Below are the code and all the weights of a small trained network. Each question names an input and a class and asks about switching units off, where a switched-off unit gives its printed mean instead of its output.

import numpy as np


def w(rows, s, z=0):
    codes = np.array(rows[::2]) - 128.0
    scale = np.full(codes.shape[1], s)
    scale[-1] = z or s
    return codes * scale


def f(y):
    return y / 2 * (1 + np.tanh(0.7978845608 * (y + 0.044715 * y**3)))


def log_softmax(a):
    a = a - a.max(-1, keepdims=True)
    return a - np.log(np.exp(a).sum(-1, keepdims=True))


def net(x, mask):
    res = np.array(x, float).reshape(1, 2) / 4 @ E
    y = f(res @ A[0][:, :-1].T + A[0][:, -1])
    res = res + np.where(mask, y, B[0][:, -1]) @ B[0][:, :-1]
    return log_softmax(res[-1] @ U[:, :-1].T + U[:, -1])


A, B = {}, {}
E = w([
[67,105,1,28],'x0',
[196,235,126,61],'x1',
],0.0098)
A[0] = w([
[62,33,147,141,59],'N1',
[73,155,54,114,134],'N2',
[18,41,105,205,148],'N3',
[175,198,116,83,66],'N4',
[115,248,123,121,243],'N5',
[115,123,144,104,254],'N6',
[71,137,82,83,94],'N7',
[106,191,2,92,57],'N8',
[168,202,211,250,168],'N9',
[138,76,36,93,130],'N10',
[180,193,143,23,102],'N11',
[255,108,131,127,34],'N12',
],0.011,0.0071)
B[0] = w([
[103,157,232,94,176],'N1',
[201,138,142,138,192],'N2',
[147,101,209,33,234],'N3',
[91,136,200,99,166],'N4',
[105,35,153,80,215],'N5',
[109,87,24,126,190],'N6',
[168,172,116,180,180],'N7',
[184,180,173,136,205],'N8',
[228,142,118,121,251],'N9',
[200,177,97,125,204],'N10',
[76,114,185,62,195],'N11',
[70,247,197,161,140],'N12',
],0.012)
U = w([
[86,123,194,68,90],'0',
[213,225,120,169,87],'1',
[123,31,64,113,252],'2',
[42,173,95,191,83],'3',
[23,138,118,234,83],'4',
[87,135,71,253,85],'5',
],0.012,0.011)

Each question gives the input, the list of numbers given to net, and the class t.
The units are the neurons (one row each of A and B). Each row of codes is followed by its name. A weight is (code - 128) times the scale printed after its matrix; where a second scale follows, it is the last column's (A, B and U).
mask holds one flag per neuron, in row order. A switched-off neuron (its flag False) gives its mean, the last column of its row in B, instead of its output. The means were averaged over made-up inputs and are rounded, as every weight is.
A unit's drop is (log p(t) with every unit on - log p(t) with that unit switched off) / (log p(t) with every unit on - log p(t) with every unit switched off).
The circuit of an input: a set's keep is (log p(t) with only the set's units on - log p(t) with every unit switched off) / (log p(t) with every unit on - log p(t) with every unit switched off). Starting from all 12 units, units are removed one at a time, each time the one whose removal leaves the highest keep (on an exact tie, the one counted first), for as long as the keep stays at least 0.8.
circuit, biggest first: the units of the circuit, biggest drop first
top k neurons: the k neurons with the biggest drops, biggest first
drop of u: that unit's drop, to one decimal
input [-3,-3], class 2: top 2 neurons -> N8, N10
input [0,-3], class 2: top 2 neurons -> N11, N8
input [6,-7], class 0: top 3 neurons -> N3, N1, N9
input [5,8], class 0: circuit, biggest first -> N11
input [5,-8], class 0: top 2 neurons -> N3, N1
input [8,6], class 1: top 2 neurons -> N8, N10
input [-6,7], class 0: top 2 neurons -> N5, N11
input [4,2], class 1: top 3 neurons -> N8, N3, N10
input [-7,8], class 0: top 3 neurons -> N5, N11, N4
input [-7,7], class 0: top 4 neurons -> N5, N11, N4, N10
input [8,-7], class 1: top 2 neurons -> N10, N7
input [8,-8], class 0: top 2 neurons -> N3, N1
input [-1,4], class 0: top 2 neurons -> N11, N4
input [6,3], class 1: circuit, biggest first -> N8
input [-4,5], class 0: drop of N5 -> 0.4
input [2,-2], class 2: drop of N8 -> 0.2
input [-2,-1], class 2: drop of N6 -> 0.0
input [5,3], class 1: drop of N7 -> 0.1
